Below are the code and all the weights of a small trained network. Each question names an input and a class and asks about switching units off, where a switched-off unit gives its printed mean instead of its output.

import numpy as np


def w(rows, s, z=0):
    codes = np.array(rows[::2]) - 128.0
    scale = np.full(codes.shape[1], s)
    scale[-1] = z or s
    return codes * scale


def norm(h):
    return h / np.sqrt((h * h).mean(-1, keepdims=True) + 1e-5)


def f(y):
    return np.maximum(y, 0)


def log_softmax(a):
    a = a - a.max(-1, keepdims=True)
    return a - np.log(np.exp(a).sum(-1, keepdims=True))


def net(x, mask):
    res = np.array(x, float).reshape(1, 2) / 4 @ E
    u = 0
    for l in range(4):
        y = f(norm(res) @ A[l][:, :-1].T + A[l][:, -1])
        res = res + np.where(mask[u : u + 9], y, B[l][:, -1]) @ B[l][:, :-1]
        u += 9
    return log_softmax(norm(res)[-1] @ U[:, :-1].T + U[:, -1])


A, B = {}, {}
E = w([
[253,221,152,130],'x0',
[139,184,132,182],'x1',
],0.013)
A[0] = w([
[102,227,237,164,97],'L0N1',
[93,210,142,140,12],'L0N2',
[217,68,193,22,47],'L0N3',
[106,130,57,220,255],'L0N4',
[146,126,215,68,182],'L0N5',
[52,137,2,53,120],'L0N6',
[42,106,124,11,144],'L0N7',
[124,219,218,191,81],'L0N8',
[237,212,84,171,69],'L0N9',
],0.0082,0.0015)
B[0] = w([
[116,68,95,149,195],'L0N1',
[124,133,96,165,156],'L0N2',
[51,255,203,105,210],'L0N3',
[119,98,202,115,188],'L0N4',
[114,161,69,121,175],'L0N5',
[135,110,110,160,195],'L0N6',
[158,189,196,121,215],'L0N7',
[143,66,132,154,205],'L0N8',
[105,143,126,97,254],'L0N9',
],0.009,0.007)
A[1] = w([
[84,166,159,71,157],'L1N1',
[184,125,56,102,115],'L1N2',
[173,85,139,19,8],'L1N3',
[181,119,116,178,72],'L1N4',
[186,131,145,143,176],'L1N5',
[114,78,84,52,109],'L1N6',
[128,53,93,210,106],'L1N7',
[94,87,117,132,101],'L1N8',
[39,235,90,5,28],'L1N9',
],0.011,0.0015)
B[1] = w([
[124,146,198,130,219],'L1N1',
[56,99,2,87,148],'L1N2',
[122,187,69,124,150],'L1N3',
[120,161,147,52,165],'L1N4',
[20,115,73,151,173],'L1N5',
[208,134,62,134,154],'L1N6',
[163,150,145,173,206],'L1N7',
[180,101,119,94,181],'L1N8',
[127,196,161,140,253],'L1N9',
],0.009,0.007)
A[2] = w([
[147,61,118,85,217],'L2N1',
[48,105,118,175,119],'L2N2',
[144,248,164,188,35],'L2N3',
[174,112,43,217,202],'L2N4',
[223,145,90,125,215],'L2N5',
[115,33,189,183,92],'L2N6',
[82,74,151,84,34],'L2N7',
[171,108,85,193,248],'L2N8',
[2,124,130,179,36],'L2N9',
],0.0087,0.0017)
B[2] = w([
[145,214,217,206,156],'L2N1',
[117,152,199,78,179],'L2N2',
[159,54,211,163,254],'L2N3',
[147,66,19,99,175],'L2N4',
[3,171,184,96,161],'L2N5',
[157,53,119,103,215],'L2N6',
[123,91,137,111,164],'L2N7',
[177,94,40,43,166],'L2N8',
[150,100,55,60,183],'L2N9',
],0.0069,0.0072)
A[3] = w([
[102,86,190,117,240],'L3N1',
[138,94,169,142,31],'L3N2',
[141,214,5,125,144],'L3N3',
[187,110,153,118,80],'L3N4',
[155,74,81,189,16],'L3N5',
[151,82,158,114,108],'L3N6',
[93,160,140,71,253],'L3N7',
[143,142,110,98,209],'L3N8',
[89,101,65,24,203],'L3N9',
],0.012,0.0019)
B[3] = w([
[144,172,112,101,254],'L3N1',
[115,113,149,96,171],'L3N2',
[79,127,74,75,194],'L3N3',
[114,133,95,125,162],'L3N4',
[182,120,142,200,180],'L3N5',
[82,89,90,166,201],'L3N6',
[169,110,164,245,226],'L3N7',
[107,92,131,104,159],'L3N8',
[160,219,151,135,218],'L3N9',
],0.012,0.0064)
U = w([
[44,49,164,52,70],'0',
[71,204,3,80,82],'1',
[155,219,218,185,250],'2',
[196,56,66,235,95],'3',
],0.023,0.0021)

Each question gives the input, the list of numbers given to net, and the class t.
The units are the neurons (one row each of A and B). Each row of codes is followed by its name. A weight is (code - 128) times the scale printed after its matrix; where a second scale follows, it is the last column's (A, B and U).
mask holds one flag per neuron, layer by layer. A switched-off neuron (its flag False) gives its mean, the last column of its row in B, instead of its output. The means were averaged over made-up inputs and are rounded, as every weight is.
A unit's drop is (log p(t) with every unit on - log p(t) with that unit switched off) / (log p(t) with every unit on - log p(t) with every unit switched off).
unit that matters most: the unit with the biggest drop
top k neurons: the k neurons with the biggest drops, biggest first
k most important neurons of layer l: the k neurons of layer l with the biggest drops, biggest first
drop when u is switched off: that unit's drop, to one decimal
input [3,4], class 1: top 2 neurons -> (L0N7, L0N3)
input [6,4], class 1: most important neuron of layer 0 -> (L0N3)
input [-5,6], class 0: top 4 neurons -> (L0N4, L2N2, L0N5, L0N1)
input [-7,8], class 0: top 2 neurons -> (L0N4, L2N2)
input [-5,7], class 3: top 2 neurons -> (L0N9, L0N3)
input [-3,2], class 0: 2 most important neurons of layer 0 -> (L0N3, L0N9)
input [7,8], class 1: top 2 neurons -> (L0N3, L0N7)
input [-4,5], class 0: 2 most important neurons of layer 0 -> (L0N4, L0N1)
input [5,8], class 1: top 4 neurons -> (L0N3, L1N1, L0N7, L3N3)
input [-1,1], class 0: top 2 neurons -> (L0N3, L0N4)
input [-5,5], class 0: 3 most important neurons of layer 0 -> (L0N4, L0N3, L0N9)
input [-4,6], class 3: top 2 neurons -> (L0N3, L0N9)
input [8,5], class 1: drop when L0N3 is switched off -> 0.3
input [3,3], class 1: drop when L0N3 is switched off -> 0.1
input [-4,-6], class 2: drop when L0N8 is switched off -> 1.2
input [6,5], class 1: drop when L0N3 is switched off -> 1.0
input [1,5], class 3: unit that matters most -> L1N7
input [8,2], class 1: 2 most important neurons of layer 0 -> (L0N7, L0N4)
input [4,6], class 1: 2 most important neurons of layer 1 -> (L1N1, L1N2)
input [-1,2], class 3: unit that matters most -> L0N3
